Below is a small trained network, with its code and all its weights. Each question gives an input and a class and asks what happens when units are switched off, that is, made to give their printed mean instead of their output.

import numpy as np


def w(rows, s, z=0):
    codes = np.array(rows[::2]) - 128.0
    scale = np.full(codes.shape[1], s)
    scale[-1] = z or s
    return codes * scale


def f(y):
    return y / 2 * (1 + np.tanh(0.7978845608 * (y + 0.044715 * y**3)))


def log_softmax(a):
    a = a - a.max(-1, keepdims=True)
    return a - np.log(np.exp(a).sum(-1, keepdims=True))


def net(x, mask):
    res = np.array(x, float).reshape(1, 4) / 4 @ E
    y = f(res @ A[0][:, :-1].T + A[0][:, -1])
    res = res + np.where(mask, y, B[0][:, -1]) @ B[0][:, :-1]
    return log_softmax(res[-1] @ U[:, :-1].T + U[:, -1])


A, B = {}, {}
E = w([
[157,96,139,129,235,103,91,157,187],'x0',
[77,80,250,180,196,54,185,94,147],'x1',
[234,106,109,96,106,110,115,2,93],'x2',
[149,210,95,125,196,50,20,147,209],'x3',
],0.0093)
A[0] = w([
[243,123,87,112,82,154,104,62,128,2],'neuron 0',
[223,113,79,105,90,115,118,55,97,35],'neuron 1',
[141,75,208,141,154,72,206,27,134,37],'neuron 2',
[135,231,101,121,122,35,52,111,135,61],'neuron 3',
[132,109,152,140,138,112,136,108,114,152],'neuron 4',
[135,179,129,128,102,100,94,115,133,151],'neuron 5',
[127,101,145,116,149,94,174,98,123,14],'neuron 6',
[71,95,147,133,13,168,251,99,101,103],'neuron 7',
],0.017,0.0016)
B[0] = w([
[249,203,151,127,85,110,121,122,136,204],'neuron 0',
[222,231,196,130,116,139,133,160,150,203],'neuron 1',
[160,65,160,119,220,36,144,97,82,225],'neuron 2',
[41,107,106,150,103,159,68,50,189,204],'neuron 3',
[138,106,128,144,133,90,116,136,100,152],'neuron 4',
[134,96,86,124,134,125,84,84,132,153],'neuron 5',
[135,109,121,153,162,85,126,151,78,161],'neuron 6',
[28,99,155,120,39,218,180,113,117,253],'neuron 7',
],0.016,0.025)
U = w([
[190,160,135,129,111,123,104,89,114,101],'0',
[135,127,8,87,85,160,113,181,69,8],'1',
[104,99,154,127,98,154,161,94,83,133],'2',
[107,119,83,146,140,122,66,96,151,161],'3',
[99,118,114,145,207,140,102,236,180,154],'4',
[135,86,159,149,174,80,126,86,99,245],'5',
],0.013,0.0018)

Each question gives the input, the list of numbers given to net, and the class t.
The units are the neurons (one row each of A and B). Each row of codes is followed by its name. A weight is (code - 128) times the scale printed after its matrix; where a second scale follows, it is the last column's (A, B and U).
mask holds one flag per neuron, in row order. A switched-off neuron (its flag False) gives its mean, the last column of its row in B, instead of its output. The means were averaged over made-up inputs and are rounded, as every weight is.
A unit's drop is (log p(t) with every unit on - log p(t) with that unit switched off) / (log p(t) with every unit on - log p(t) with every unit switched off).
The circuit of an input: a set's keep is (log p(t) with only the set's units on - log p(t) with every unit switched off) / (log p(t) with every unit on - log p(t) with every unit switched off). Starting from all 8 units, units are removed one at a time, each time the one whose removal leaves the highest keep (on an exact tie, the one counted first), for as long as the keep stays at least 0.8.
circuit, biggest first: the units of the circuit, biggest drop first
top k neurons: the k neurons with the biggest drops, biggest first
drop of u: that unit's drop, to one decimal
input [7,-1,1,-7], class 5: top 2 neurons	neuron 7; neuron 3
input [-7,6,1,3], class 5: circuit, biggest first	neuron 2
input [-3,4,8,-1], class 0: top 2 neurons	neuron 1; neuron 0
input [8,-4,0,-3], class 0: top 4 neurons	neuron 7; neuron 2; neuron 3; neuron 6
input [3,8,-6,-8], class 5: top 3 neurons	neuron 2; neuron 6; neuron 4
input [3,-8,-4,-2], class 1: top 2 neurons	neuron 2; neuron 1
input [4,-7,-7,0], class 4: top 3 neurons	neuron 7; neuron 0; neuron 3
input [8,-6,-4,-4], class 4: circuit, biggest first	neuron 7; neuron 0; neuron 2
input [-7,7,-7,6], class 3: top 2 neurons	neuron 7; neuron 2
input [5,-5,0,3], class 3: top 2 neurons	neuron 3; neuron 1
input [4,0,-4,-3], class 4: top 2 neurons	neuron 7; neuron 2
input [-7,-5,6,-4], class 0: top 2 neurons	neuron 0; neuron 1
input [6,2,-4,1], class 4: top 4 neurons	neuron 7; neuron 2; neuron 0; neuron 3
input [-5,3,3,7], class 3: circuit, biggest first	neuron 3
input [3,3,-6,1], class 4: circuit, biggest first	neuron 7; neuron 2; neuron 0
input [6,-7,-5,-4], class 1: top 4 neurons	neuron 2; neuron 1; neuron 3; neuron 7
input [5,7,4,-8], class 5: drop of neuron 2	3.9
input [-3,4,5,2], class 5: drop of neuron 2	1.6
input [-4,8,-1,0], class 5: drop of neuron 6	0.0
input [2,3,5,-2], class 5: circuit, biggest first	neuron 2
